Here is a tiny trained network, its code and every weight. The questions are about switching its units off for an input and a class, where a switched-off unit gives its printed mean instead of its output.

import numpy as np


def w(rows, s, z=0):
    codes = np.array(rows[::2]) - 128.0
    scale = np.full(codes.shape[1], s)
    scale[-1] = z or s
    return codes * scale


def norm(h):
    return h / np.sqrt((h * h).mean(-1, keepdims=True) + 1e-5)


def f(y):
    return y / 2 * (1 + np.tanh(0.7978845608 * (y + 0.044715 * y**3)))


def log_softmax(a):
    a = a - a.max(-1, keepdims=True)
    return a - np.log(np.exp(a).sum(-1, keepdims=True))


def net(x, mask):
    res = np.array(x, float).reshape(1, 5) / 4 @ E
    u = 0
    for l in range(3):
        y = f(norm(res) @ A[l][:, :-1].T + A[l][:, -1])
        res = res + np.where(mask[u : u + 6], y, B[l][:, -1]) @ B[l][:, :-1]
        u += 6
    return log_softmax(norm(res)[-1] @ U[:, :-1].T + U[:, -1])


A, B = {}, {}
E = w([
[142,89,168,139],'x0',
[197,154,79,89],'x1',
[127,35,75,231],'x2',
[152,61,97,62],'x3',
[87,153,2,83],'x4',
],0.0073)
A[0] = w([
[88,168,82,153,134],'L0N0',
[170,73,137,180,88],'L0N1',
[151,195,11,116,68],'L0N2',
[113,179,102,193,201],'L0N3',
[116,124,102,48,205],'L0N4',
[145,250,201,184,2],'L0N5',
],0.016,0.0039)
B[0] = w([
[94,123,77,137,187],'L0N0',
[189,94,132,158,215],'L0N1',
[188,172,36,135,254],'L0N2',
[92,96,127,85,212],'L0N3',
[139,204,164,141,232],'L0N4',
[198,108,179,3,254],'L0N5',
],0.021,0.0062)
A[1] = w([
[82,163,173,129,98],'L1N0',
[95,90,113,63,149],'L1N1',
[3,107,100,99,200],'L1N2',
[144,128,125,138,124],'L1N3',
[151,105,157,204,154],'L1N4',
[117,89,146,113,5],'L1N5',
],0.02,0.0021)
B[1] = w([
[128,129,152,160,148],'L1N0',
[235,144,144,106,225],'L1N1',
[253,199,145,239,184],'L1N2',
[69,98,119,124,154],'L1N3',
[140,94,112,149,255],'L1N4',
[152,121,99,75,163],'L1N5',
],0.021,0.0042)
A[2] = w([
[151,119,131,127,5],'L2N0',
[166,154,165,138,124],'L2N1',
[109,153,5,82,131],'L2N2',
[120,157,99,185,171],'L2N3',
[168,53,127,175,145],'L2N4',
[120,204,160,118,123],'L2N5',
],0.021,0.002)
B[2] = w([
[115,141,97,123,144],'L2N0',
[68,114,119,149,198],'L2N1',
[48,236,29,71,254],'L2N2',
[187,200,253,96,180],'L2N3',
[75,33,47,136,253],'L2N4',
[13,54,137,188,199],'L2N5',
],0.016,0.009)
U = w([
[149,10,85,152,164],'0',
[201,160,131,210,100],'1',
[164,128,95,99,3],'2',
[40,136,185,163,135],'3',
[105,250,72,109,183],'4',
[166,102,206,27,187],'5',
],0.017,0.006)

Each question gives the input, the list of numbers given to net, and the class t.
The units are the neurons (one row each of A and B). Each row of codes is followed by its name. A weight is (code - 128) times the scale printed after its matrix; where a second scale follows, it is the last column's (A, B and U).
mask holds one flag per neuron, layer by layer. A switched-off neuron (its flag False) gives its mean, the last column of its row in B, instead of its output. The means were averaged over made-up inputs and are rounded, as every weight is.
A unit's drop is (log p(t) with every unit on - log p(t) with that unit switched off) / (log p(t) with every unit on - log p(t) with every unit switched off).
The circuit of an input: a set's keep is (log p(t) with only the set's units on - log p(t) with every unit switched off) / (log p(t) with every unit on - log p(t) with every unit switched off). Starting from the 12 units with the biggest drops (on a tie, the unit counted first), units are removed one at a time, each time the one whose removal leaves the highest keep (on an exact tie, the one counted first), for as long as the keep stays at least 0.8.
units of the circuit, in order: the units of the circuit, biggest drop first
k most important neurons: the k neurons with the biggest drops, biggest first
k most important neurons of layer l: the k neurons of layer l with the biggest drops, biggest first
drop of u: that unit's drop, to one decimal
input [-7,-5,-1,-8,-6], class 5: units of the circuit, in order : (L0N5)
input [4,-8,8,-8,2], class 1: 2 most important neurons : (L1N2, L0N3)
input [-1,-4,7,-8,7], class 1: units of the circuit, in order : (L1N2, L0N3)
input [-6,-4,5,-6,-7], class 5: 2 most important neurons : (L0N5, L0N3)
input [-7,3,-6,3,-7], class 5: 2 most important neurons : (L0N5, L2N2)
input [-5,-8,-4,6,-5], class 3: 3 most important neurons : (L0N5, L0N1, L0N3)
input [1,-6,-6,1,5], class 3: 2 most important neurons of layer 0 : (L0N4, L0N2)
input [-4,-3,5,-3,4], class 1: 2 most important neurons : (L1N2, L0N3)
input [-1,3,-6,3,-1], class 3: drop of L2N5 : 0.2
input [6,-8,-5,7,-7], class 0: drop of L0N5 : 1.0
input [-6,-2,-8,-2,-3], class 5: drop of L0N5 : 0.9
input [-2,-8,5,-6,-4], class 0: 2 most important neurons of layer 2 : (L2N4, L2N3)
